Below is a small trained network, with its code and all its weights. Each question gives an input and a class and asks what happens when units are switched off, that is, made to give their printed mean instead of their output.

import numpy as np


def w(rows, s, z=0):
    codes = np.array(rows[::2]) - 128.0
    scale = np.full(codes.shape[1], s)
    scale[-1] = z or s
    return codes * scale


def norm(h):
    return h / np.sqrt((h * h).mean(-1, keepdims=True) + 1e-5)


def f(y):
    return np.maximum(y, 0)


def log_softmax(a):
    a = a - a.max(-1, keepdims=True)
    return a - np.log(np.exp(a).sum(-1, keepdims=True))


def net(x, mask):
    res = np.array(x, float).reshape(1, 2) / 4 @ E
    u = 0
    for l in range(3):
        y = f(norm(res) @ A[l][:, :-1].T + A[l][:, -1])
        res = res + np.where(mask[u : u + 11], y, B[l][:, -1]) @ B[l][:, :-1]
        u += 11
    return log_softmax(norm(res)[-1] @ U[:, :-1].T + U[:, -1])


A, B = {}, {}
E = w([
[74,50,145],'x0',
[145,106,254],'x1',
],0.00073)
A[0] = w([
[146,114,106,73],'0.n0',
[135,84,91,74],'0.n1',
[88,99,203,186],'0.n2',
[129,98,95,64],'0.n3',
[115,219,84,184],'0.n4',
[253,175,149,126],'0.n5',
[154,159,157,255],'0.n6',
[114,125,130,152],'0.n7',
[190,136,89,198],'0.n8',
[106,92,122,66],'0.n9',
[86,88,101,125],'0.n10',
],0.0032,0.00055)
B[0] = w([
[94,103,119,140],'0.n0',
[55,141,142,158],'0.n1',
[194,102,177,238],'0.n2',
[108,126,124,153],'0.n3',
[207,82,154,244],'0.n4',
[149,250,130,252],'0.n5',
[35,148,124,207],'0.n6',
[116,125,152,142],'0.n7',
[168,91,182,204],'0.n8',
[123,150,160,155],'0.n9',
[80,147,180,180],'0.n10',
],0.0021,0.0016)
A[1] = w([
[239,177,144,71],'1.n0',
[221,81,81,15],'1.n1',
[133,150,123,54],'1.n2',
[254,237,114,36],'1.n3',
[126,81,169,78],'1.n4',
[90,155,215,176],'1.n5',
[141,213,108,84],'1.n6',
[117,11,205,254],'1.n7',
[58,123,97,79],'1.n8',
[126,195,22,67],'1.n9',
[194,228,138,189],'1.n10',
],0.0023,0.00045)
B[1] = w([
[68,152,168,219],'1.n0',
[180,183,60,161],'1.n1',
[121,97,135,135],'1.n2',
[101,154,191,250],'1.n3',
[166,88,108,162],'1.n4',
[145,126,69,208],'1.n5',
[119,89,159,178],'1.n6',
[174,148,19,226],'1.n7',
[135,107,171,151],'1.n8',
[212,95,177,169],'1.n9',
[33,190,253,235],'1.n10',
],0.002,0.0019)
A[2] = w([
[132,91,87,113],'2.n0',
[176,175,167,137],'2.n1',
[56,188,129,232],'2.n2',
[151,168,146,69],'2.n3',
[167,109,153,61],'2.n4',
[102,68,63,135],'2.n5',
[142,120,106,97],'2.n6',
[95,112,115,206],'2.n7',
[118,93,138,128],'2.n8',
[143,253,176,253],'2.n9',
[161,89,95,74],'2.n10',
],0.0039,0.0007)
B[2] = w([
[111,159,172,153],'2.n0',
[76,161,153,192],'2.n1',
[132,42,37,184],'2.n2',
[125,139,129,161],'2.n3',
[130,63,82,146],'2.n4',
[131,161,160,167],'2.n5',
[89,133,130,136],'2.n6',
[135,165,140,143],'2.n7',
[171,152,133,142],'2.n8',
[56,203,254,252],'2.n9',
[100,124,153,154],'2.n10',
],0.0032,0.0036)
U = w([
[177,152,56,21],'0',
[170,134,39,1],'1',
[60,234,245,216],'2',
[169,132,30,14],'3',
[33,103,2,157],'4',
[217,19,155,193],'5',
[203,168,61,84],'6',
[166,129,77,25],'7',
],0.0076,0.0062)

Each question gives the input, the list of numbers given to net, and the class t.
The units are the neurons (one row each of A and B). Each row of codes is followed by its name. A weight is (code - 128) times the scale printed after its matrix; where a second scale follows, it is the last column's (A, B and U).
mask holds one flag per neuron, layer by layer. A switched-off neuron (its flag False) gives its mean, the last column of its row in B, instead of its output. The means were averaged over made-up inputs and are rounded, as every weight is.
A unit's drop is (log p(t) with every unit on - log p(t) with that unit switched off) / (log p(t) with every unit on - log p(t) with every unit switched off).
The circuit of an input: a set's keep is (log p(t) with only the set's units on - log p(t) with every unit switched off) / (log p(t) with every unit on - log p(t) with every unit switched off). Starting from the 12 units with the biggest drops (on a tie, the unit counted first), units are removed one at a time, each time the one whose removal leaves the highest keep (on an exact tie, the one counted first), for as long as the keep stays at least 0.8.
units of the circuit, in order: the units of the circuit, biggest drop first
most important unit: the unit with the biggest drop
k most important neurons: the k neurons with the biggest drops, biggest first
top k neurons in layer l: the k neurons of layer l with the biggest drops, biggest first
drop of u: that unit's drop, to one decimal
input [8,3], class 5: 2 most important neurons => (2.n9, 0.n2)
input [4,-3], class 4: most important unit => 2.n9
input [6,-3], class 4: units of the circuit, in order => (2.n9, 2.n2)
input [4,-2], class 4: 4 most important neurons => (0.n4, 2.n9, 0.n10, 0.n1)
input [2,3], class 5: 3 most important neurons => (0.n5, 2.n9, 0.n2)
input [-1,-8], class 6: 4 most important neurons => (0.n5, 2.n9, 1.n10, 0.n2)
input [5,3], class 5: 2 most important neurons => (2.n9, 0.n2)
input [0,-2], class 6: 3 most important neurons => (0.n5, 2.n9, 1.n10)
input [2,-2], class 4: top 2 neurons in layer 0 => (0.n2, 0.n4)
input [6,-8], class 4: top 2 neurons in layer 2 => (2.n9, 2.n1)
input [0,-7], class 6: 2 most important neurons => (0.n5, 2.n9)
input [2,7], class 5: 4 most important neurons => (0.n5, 2.n9, 1.n10, 1.n3)
input [4,8], class 5: 2 most important neurons => (2.n9, 0.n5)
input [7,-6], class 4: units of the circuit, in order => (2.n9)
input [3,7], class 5: 3 most important neurons => (0.n5, 2.n9, 1.n10)
input [0,-3], class 6: top 3 neurons in layer 1 => (1.n10, 1.n1, 1.n3)
input [4,3], class 5: 2 most important neurons => (2.n9, 0.n2)
input [5,5], class 5: drop of 2.n9 => 0.6
input [4,4], class 5: drop of 1.n4 => 0.0
input [7,6], class 5: drop of 2.n9 => 0.5
